Below are the code and all the weights of a small trained network. Each question names an input and a target symbol and asks about switching units off, where a switched-off unit gives its printed mean instead of its output.

import numpy as np


def w(rows, s, z=0):
    codes = np.array(rows[::2]) - 128.0
    scale = np.full(codes.shape[1], s)
    scale[-1] = z or s
    return codes * scale


def norm(h):
    return h / np.sqrt((h * h).mean(-1, keepdims=True) + 1e-5)


def f(y):
    return np.maximum(y, 0)


def softmax(a):
    e = np.exp(a - a.max(-1, keepdims=True))
    return e / e.sum(-1, keepdims=True)


def log_softmax(a):
    a = a - a.max(-1, keepdims=True)
    return a - np.log(np.exp(a).sum(-1, keepdims=True))


def net(x, mask):
    ids = ['ΓΛΣαδεζθμξτψω'.index(c) for c in x.split()]
    T = len(ids)
    res = E[ids] + P[:T]
    r = norm(res)
    for j in range(2):
        rows = slice(4 * j, 4 * j + 4)
        q, k, v = (r @ M[0][rows].T for M in (Q, K, V))
        z = softmax(np.where(np.tri(T) > 0, q @ k.T / 4**0.5, -1e9)) @ v
        o = O[0][rows]
        res = res + np.where(mask[j], z, o[:, -1]) @ o[:, :-1]
    y = f(norm(res) @ A[0][:, :-1].T + A[0][:, -1])
    res = res + np.where(mask[2:26], y, B[0][:, -1]) @ B[0][:, :-1]
    return log_softmax(norm(res)[-1] @ U[:, :-1].T + U[:, -1])


Q, K, V, O, A, B = {}, {}, {}, {}, {}, {}
E = w([
[168,119,149],'Γ',
[114,3,150],'Λ',
[132,106,141],'Σ',
[157,103,126],'α',
[166,121,147],'δ',
[168,118,148],'ε',
[145,109,79],'ζ',
[169,119,149],'θ',
[147,103,73],'μ',
[144,108,60],'ξ',
[68,133,129],'τ',
[156,122,57],'ψ',
[140,111,145],'ω',
],0.023)
P = w([
[187,59,191],'0',
[144,188,100],'1',
[115,176,53],'2',
[211,52,158],'3',
[83,139,8],'4',
[65,69,77],'5',
[255,126,150],'6',
[74,127,133],'7',
[76,242,24],'8',
],0.009)
Q[0] = w([
[150,121,138],'H0',
[121,137,38],'H0',
[94,172,141],'H0',
[182,118,187],'H0',
[164,143,155],'H1',
[80,139,255],'H1',
[75,138,244],'H1',
[105,113,17],'H1',
],0.032)
K[0] = w([
[137,110,150],'H0',
[36,157,122],'H0',
[144,125,56],'H0',
[186,67,171],'H0',
[105,81,157],'H1',
[154,64,251],'H1',
[154,76,247],'H1',
[132,226,45],'H1',
],0.03)
V[0] = w([
[128,122,110],'H0',
[19,106,52],'H0',
[69,168,207],'H0',
[105,120,99],'H0',
[139,169,48],'H1',
[94,7,148],'H1',
[140,165,61],'H1',
[110,67,106],'H1',
],0.013)
O[0] = w([
[120,131,125,147],'H0',
[27,50,28,160],'H0',
[146,85,77,2],'H0',
[103,116,103,148],'H0',
[131,69,211,242],'H1',
[84,127,3,168],'H1',
[131,85,190,223],'H1',
[100,103,82,203],'H1',
],0.014,0.0059)
A[0] = w([
[150,132,110,109],'N0',
[102,114,189,211],'N1',
[174,173,171,91],'N2',
[85,216,187,201],'N3',
[233,86,96,195],'N4',
[182,156,154,19],'N5',
[148,117,153,13],'N6',
[91,123,104,195],'N7',
[123,159,95,144],'N8',
[152,138,93,74],'N9',
[142,132,107,83],'N10',
[180,83,103,22],'N11',
[118,166,150,121],'N12',
[141,120,147,50],'N13',
[111,126,105,133],'N14',
[132,150,95,101],'N15',
[33,152,206,3],'N16',
[32,132,171,125],'N17',
[133,128,113,57],'N18',
[68,254,127,207],'N19',
[169,71,117,87],'N20',
[133,158,160,50],'N21',
[142,171,163,6],'N22',
[6,145,166,106],'N23',
],0.02,0.0035)
B[0] = w([
[144,121,144,149],'N0',
[163,132,83,254],'N1',
[180,61,140,207],'N2',
[114,39,89,192],'N3',
[116,157,37,212],'N4',
[177,80,155,182],'N5',
[151,152,108,149],'N6',
[143,112,184,209],'N7',
[131,153,166,173],'N8',
[160,143,155,160],'N9',
[145,138,137,144],'N10',
[123,138,69,147],'N11',
[135,99,116,152],'N12',
[143,143,112,144],'N13',
[144,124,160,168],'N14',
[139,149,150,163],'N15',
[134,2,145,202],'N16',
[225,57,99,235],'N17',
[136,127,140,133],'N18',
[10,140,104,199],'N19',
[98,142,100,184],'N20',
[146,90,139,153],'N21',
[129,68,148,161],'N22',
[201,31,92,234],'N23',
],0.048,0.0075)
U = w([
[141,144,90,126],'Γ',
[97,164,120,239],'Λ',
[177,222,6,171],'Σ',
[33,123,91,173],'α',
[105,102,128,38],'δ',
[137,128,126,66],'ε',
[177,180,203,254],'ζ',
[123,115,118,10],'θ',
[102,80,134,155],'μ',
[152,98,129,94],'ξ',
[88,137,31,60],'τ',
[149,132,142,73],'ψ',
[119,157,142,143],'ω',
],0.014,0.0062)

Each question gives the input, a string of symbols that net reads in full, and the target symbol t.
The units are the heads (4 rows each of Q, K, V and O) and the neurons (one row each of A and B). Each row of codes is followed by its name. A weight is (code - 128) times the scale printed after its matrix; where a second scale follows, it is the last column's (O, A, B and U).
mask holds one flag per unit, heads first, then neurons. A switched-off unit (its flag False) gives its mean, the last column of its rows in O or B, instead of its output. The means were averaged over made-up inputs and are rounded, as every weight is.
A unit's drop is (log p(t) with every unit on - log p(t) with that unit switched off) / (log p(t) with every unit on - log p(t) with every unit switched off).
The circuit of an input: a set's keep is (log p(t) with only the set's units on - log p(t) with every unit switched off) / (log p(t) with every unit on - log p(t) with every unit switched off). Starting from the 12 units with the biggest drops (on a tie, the unit counted first), units are removed one at a time, each time the one whose removal leaves the highest keep (on an exact tie, the one counted first), for as long as the keep stays at least 0.8.
circuit, biggest first: the units of the circuit, biggest drop first
most important unit: the unit with the biggest drop
k most important neurons: the k neurons with the biggest drops, biggest first
heads that matter: for each layer, one digit per head in row order, 1 if its drop is at least 0.15 and else 0, layers parted by /
drop when u is switched off: that unit's drop, to one decimal
input Γ Λ θ Σ, target Σ: circuit, biggest first : (N4 H0 H1)
input μ ω τ Λ Λ μ ε, target Σ: most important unit : H1
input ω μ ε Λ Λ Λ Σ, target Σ: circuit, biggest first : (H1 H0 N4)
input α μ ψ Λ Λ ψ δ θ, target α: circuit, biggest first : (N19 H1 N17)
input μ μ Σ ε Λ Σ δ, target Σ: circuit, biggest first : (N4 H1 H0)
input ω Σ τ δ Λ μ Γ, target Σ: 2 most important neurons : (N4 N16)
input τ Λ α, target Σ: heads that matter : 10
input ω α μ μ Λ Λ τ, target α: circuit, biggest first : (H1 N19 H0)
input δ ζ δ μ Λ μ τ, target α: heads that matter : 01
input δ Λ Λ μ, target Σ: heads that matter : 00
input τ Γ ζ, target Σ: heads that matter : 10
input τ Γ δ, target Σ: heads that matter : 11
input α Λ α θ Λ μ μ Σ, target α: heads that matter : 01
input Λ μ Λ ψ, target Σ: heads that matter : 00
input τ Γ ω, target Σ: most important unit : H0
input θ ψ ψ Λ Σ ξ Γ, target Σ: heads that matter : 11
input ψ α μ Λ, target Σ: drop when N16 is switched off : 0.6
input μ μ μ μ Λ ε Λ, target Σ: drop when N4 is switched off : 0.2
input τ τ θ, target Σ: drop when N23 is switched off : 0.0
input Γ ξ μ μ μ Λ ξ, target Σ: most important neuron : (N16)
